Below is a small trained network, with its code and all its weights. Each question gives an input and a class and asks what happens when units are switched off, that is, made to give their printed mean instead of their output.

import numpy as np


def w(rows, s, z=0):
    codes = np.array(rows[::2]) - 128.0
    scale = np.full(codes.shape[1], s)
    scale[-1] = z or s
    return codes * scale


def f(y):
    return y / 2 * (1 + np.tanh(0.7978845608 * (y + 0.044715 * y**3)))


def log_softmax(a):
    a = a - a.max(-1, keepdims=True)
    return a - np.log(np.exp(a).sum(-1, keepdims=True))


def net(x, mask):
    res = np.array(x, float).reshape(1, 6) / 4 @ E
    y = f(res @ A[0][:, :-1].T + A[0][:, -1])
    res = res + np.where(mask, y, B[0][:, -1]) @ B[0][:, :-1]
    return log_softmax(res[-1] @ U[:, :-1].T + U[:, -1])


A, B = {}, {}
E = w([
[148,254,81,126,137,111,122,98,147,100],'x0',
[175,135,140,113,171,195,99,204,207,102],'x1',
[131,129,128,136,119,134,124,128,126,125],'x2',
[133,130,133,132,124,118,119,131,126,127],'x3',
[135,124,126,127,134,126,125,124,126,125],'x4',
[150,108,91,22,68,149,60,114,133,159],'x5',
],0.013)
A[0] = w([
[115,108,126,133,123,105,149,109,82,142,210],'neuron 0',
[142,246,77,125,132,116,121,94,148,104,171],'neuron 1',
[112,134,149,190,170,117,166,134,124,107,224],'neuron 2',
[124,162,110,141,114,108,136,86,115,137,134],'neuron 3',
[141,168,98,114,108,124,128,112,115,127,126],'neuron 4',
[116,134,110,127,106,105,128,92,90,132,162],'neuron 5',
[127,151,130,153,129,119,151,126,116,122,166],'neuron 6',
[150,184,110,134,152,116,130,123,145,105,139],'neuron 7',
[119,29,183,130,120,137,135,161,116,157,252],'neuron 8',
[141,120,92,49,70,145,76,122,125,152,170],'neuron 9',
[148,141,78,85,109,130,105,110,138,130,113],'neuron 10',
[128,89,121,103,89,124,117,109,112,147,156],'neuron 11',
[143,167,110,121,156,132,116,126,160,95,118],'neuron 12',
[155,117,119,101,120,157,97,150,157,120,122],'neuron 13',
[167,131,152,114,174,175,117,190,181,110,173],'neuron 14',
[148,111,79,34,66,146,67,112,129,160,178],'neuron 15',
[110,109,153,147,143,127,149,128,121,128,200],'neuron 16',
[122,137,170,169,153,117,172,140,121,114,224],'neuron 17',
[151,118,98,93,109,158,96,129,147,128,124],'neuron 18',
[138,140,104,149,117,118,147,105,118,126,140],'neuron 19',
[94,119,111,134,88,75,152,52,62,141,255],'neuron 20',
[166,141,153,118,166,154,125,174,172,108,153],'neuron 21',
[158,134,140,113,166,186,106,215,197,96,174],'neuron 22',
[138,224,88,123,131,118,123,95,148,103,167],'neuron 23',
[154,249,73,123,128,111,130,97,149,102,174],'neuron 24',
[117,141,154,180,174,108,166,153,121,115,222],'neuron 25',
],0.012,0.009)
B[0] = w([
[116,126,150,133,88,122,157,101,110,135,189],'neuron 0',
[114,142,34,131,195,107,127,137,121,130,233],'neuron 1',
[114,159,138,186,122,138,154,130,110,104,218],'neuron 2',
[98,115,108,136,153,98,140,135,113,118,166],'neuron 3',
[129,124,92,118,152,102,122,131,113,131,159],'neuron 4',
[102,107,114,123,131,93,136,102,112,130,173],'neuron 5',
[108,146,124,156,131,122,139,116,121,123,163],'neuron 6',
[106,158,85,145,137,130,120,124,140,130,176],'neuron 7',
[152,86,227,131,100,158,147,127,142,117,247],'neuron 8',
[135,107,129,21,125,115,82,128,135,163,227],'neuron 9',
[138,128,103,90,142,120,106,130,112,144,171],'neuron 10',
[117,92,146,105,108,112,121,109,153,141,174],'neuron 11',
[132,164,92,136,136,131,106,126,148,134,164],'neuron 12',
[143,127,137,106,147,147,115,160,142,159,177],'neuron 13',
[152,133,135,145,146,176,96,159,172,106,221],'neuron 14',
[132,103,128,3,126,103,64,124,139,170,247],'neuron 15',
[137,134,154,148,107,140,150,129,116,115,176],'neuron 16',
[131,155,146,177,111,150,167,121,107,93,207],'neuron 17',
[145,130,129,89,137,127,107,147,130,168,178],'neuron 18',
[99,134,109,132,137,111,134,119,115,129,151],'neuron 19',
[56,106,136,118,102,80,151,67,84,138,248],'neuron 20',
[146,147,115,144,127,171,98,144,164,114,195],'neuron 21',
[166,150,131,126,164,189,91,179,177,131,241],'neuron 22',
[116,144,44,127,189,107,131,130,115,129,215],'neuron 23',
[116,154,34,133,193,106,128,133,119,130,238],'neuron 24',
[121,156,139,203,119,144,144,123,122,85,215],'neuron 25',
],0.014,0.017)
U = w([
[83,115,234,182,41,144,218,71,24,68,252],'0',
[197,121,220,209,107,224,138,205,175,2,139],'1',
[97,42,204,64,18,77,110,43,128,172,148],'2',
[172,57,218,71,140,187,86,211,192,159,127],'3',
[51,178,82,206,152,61,210,102,46,89,185],'4',
[118,216,66,217,164,177,93,162,191,33,105],'5',
[72,66,58,64,161,41,97,85,61,132,36],'6',
[175,190,74,72,174,146,76,203,149,185,29],'7',
],0.005,0.0026)

Each question gives the input, the list of numbers given to net, and the class t.
The units are the neurons (one row each of A and B). Each row of codes is followed by its name. A weight is (code - 128) times the scale printed after its matrix; where a second scale follows, it is the last column's (A, B and U).
mask holds one flag per neuron, in row order. A switched-off neuron (its flag False) gives its mean, the last column of its row in B, instead of its output. The means were averaged over made-up inputs and are rounded, as every weight is.
A unit's drop is (log p(t) with every unit on - log p(t) with that unit switched off) / (log p(t) with every unit on - log p(t) with every unit switched off).
The circuit of an input: a set's keep is (log p(t) with only the set's units on - log p(t) with every unit switched off) / (log p(t) with every unit on - log p(t) with every unit switched off). Starting from the 12 units with the biggest drops (on a tie, the unit counted first), units are removed one at a time, each time the one whose removal leaves the highest keep (on an exact tie, the one counted first), for as long as the keep stays at least 0.8.
units of the circuit, in order: the units of the circuit, biggest drop first
most important unit: the unit with the biggest drop
top k neurons: the k neurons with the biggest drops, biggest first
drop of u: that unit's drop, to one decimal
input [8,-7,-8,2,1,0], class 4: most important unit : neuron 15
input [0,4,-7,-7,3,3], class 3: units of the circuit, in order : [neuron 24; neuron 1]
input [7,3,-6,6,-3,0], class 5: top 2 neurons : [neuron 15; neuron 9]
input [7,0,3,-8,1,1], class 6: units of the circuit, in order : [neuron 22; neuron 14]
input [7,0,3,-6,-2,-1], class 4: top 2 neurons : [neuron 22; neuron 14]
input [1,8,0,-6,-2,-2], class 5: top 2 neurons : [neuron 8; neuron 12]
input [6,1,-6,6,-7,0], class 5: top 2 neurons : [neuron 20; neuron 15]
input [1,5,0,4,6,0], class 5: top 3 neurons : [neuron 15; neuron 9; neuron 8]
input [3,-1,-8,-5,-8,0], class 4: top 2 neurons : [neuron 15; neuron 9]
input [4,3,-6,1,-3,0], class 5: top 2 neurons : [neuron 15; neuron 9]
input [-6,1,-4,5,2,0], class 1: top 3 neurons : [neuron 15; neuron 20; neuron 9]
input [-6,-7,-7,2,7,0], class 0: top 2 neurons : [neuron 15; neuron 9]
input [-2,-5,2,4,5,-8], class 0: drop of neuron 21 : 0.0
input [1,-5,-8,6,-3,-1], class 4: most important unit : neuron 8
input [5,-6,1,-6,-3,0], class 4: drop of neuron 15 : 0.5
